Below is a small trained network, with its code and all its weights. Each question gives an input and a class and asks what happens when units are switched off, that is, made to give their printed mean instead of their output.

import numpy as np


def w(rows, s, z=0):
    codes = np.array(rows[::2]) - 128.0
    scale = np.full(codes.shape[1], s)
    scale[-1] = z or s
    return codes * scale


def f(y):
    return y / 2 * (1 + np.tanh(0.7978845608 * (y + 0.044715 * y**3)))


def log_softmax(a):
    a = a - a.max(-1, keepdims=True)
    return a - np.log(np.exp(a).sum(-1, keepdims=True))


def net(x, mask):
    res = np.array(x, float).reshape(1, 3) / 4 @ E
    y = f(res @ A[0][:, :-1].T + A[0][:, -1])
    res = res + np.where(mask, y, B[0][:, -1]) @ B[0][:, :-1]
    return log_softmax(res[-1] @ U[:, :-1].T + U[:, -1])


A, B = {}, {}
E = w([
[179,6,76,192,211,133,100],'x0',
[221,147,82,44,181,182,75],'x1',
[157,155,69,169,136,120,169],'x2',
],0.011)
A[0] = w([
[104,147,130,1,74,171,101,181],'n1',
[152,110,214,110,146,148,79,248],'n2',
[162,186,158,51,99,142,109,232],'n3',
[163,116,31,130,183,148,133,132],'n4',
[93,94,165,147,135,98,155,208],'n5',
[106,213,179,104,75,154,188,182],'n6',
[77,113,99,185,75,126,186,136],'n7',
[86,139,163,205,51,98,202,243],'n8',
[158,60,118,171,196,115,85,103],'n9',
[131,81,55,110,213,158,18,230],'n10',
[170,116,138,160,125,137,140,98],'n11',
[92,122,114,185,113,74,238,198],'n12',
[87,64,182,219,114,107,230,255],'n13',
],0.0088,0.0031)
B[0] = w([
[108,155,177,28,152,108,89,197],'n1',
[104,159,117,98,163,2,28,164],'n2',
[106,186,144,12,102,25,141,195],'n3',
[169,56,63,230,112,68,190,196],'n4',
[177,184,223,136,141,187,68,177],'n5',
[96,106,173,123,116,141,30,226],'n6',
[123,140,168,171,124,197,172,197],'n7',
[153,173,238,133,157,155,108,251],'n8',
[111,30,109,95,124,88,104,204],'n9',
[96,106,73,111,95,54,112,233],'n10',
[132,98,106,148,136,113,121,135],'n11',
[179,190,145,140,174,169,173,224],'n12',
[142,162,217,159,166,177,109,253],'n13',
],0.0081,0.012)
U = w([
[166,167,187,149,131,254,133,104],'0',
[83,42,76,171,75,123,159,6],'1',
[185,159,92,152,100,103,243,108],'2',
[79,129,163,46,99,84,73,238],'3',
],0.0088,0.0023)

Each question gives the input, the list of numbers given to net, and the class t.
The units are the neurons (one row each of A and B). Each row of codes is followed by its name. A weight is (code - 128) times the scale printed after its matrix; where a second scale follows, it is the last column's (A, B and U).
mask holds one flag per neuron, in row order. A switched-off neuron (its flag False) gives its mean, the last column of its row in B, instead of its output. The means were averaged over made-up inputs and are rounded, as every weight is.
A unit's drop is (log p(t) with every unit on - log p(t) with that unit switched off) / (log p(t) with every unit on - log p(t) with every unit switched off).
The circuit of an input: a set's keep is (log p(t) with only the set's units on - log p(t) with every unit switched off) / (log p(t) with every unit on - log p(t) with every unit switched off). Starting from the 12 units with the biggest drops (on a tie, the unit counted first), units are removed one at a time, each time the one whose removal leaves the highest keep (on an exact tie, the one counted first), for as long as the keep stays at least 0.8.
units of the circuit, in order: the units of the circuit, biggest drop first
k most important neurons: the k neurons with the biggest drops, biggest first
drop of u: that unit's drop, to one decimal
input [3,-3,-4], class 0: units of the circuit, in order => n3, n10
input [-2,-3,-4], class 0: 3 most important neurons => n10, n9, n3
input [-3,-3,-2], class 0: units of the circuit, in order => n10, n9
input [0,-1,0], class 0: units of the circuit, in order => n10
input [2,-1,5], class 2: 2 most important neurons => n6, n8
input [1,3,5], class 1: 2 most important neurons => n12, n8
input [0,2,2], class 2: 3 most important neurons => n6, n9, n1
input [0,0,4], class 2: drop of n13 => 0.3
input [-1,1,3], class 2: drop of n12 => -0.1
input [3,2,-3], class 1: drop of n8 => 0.2
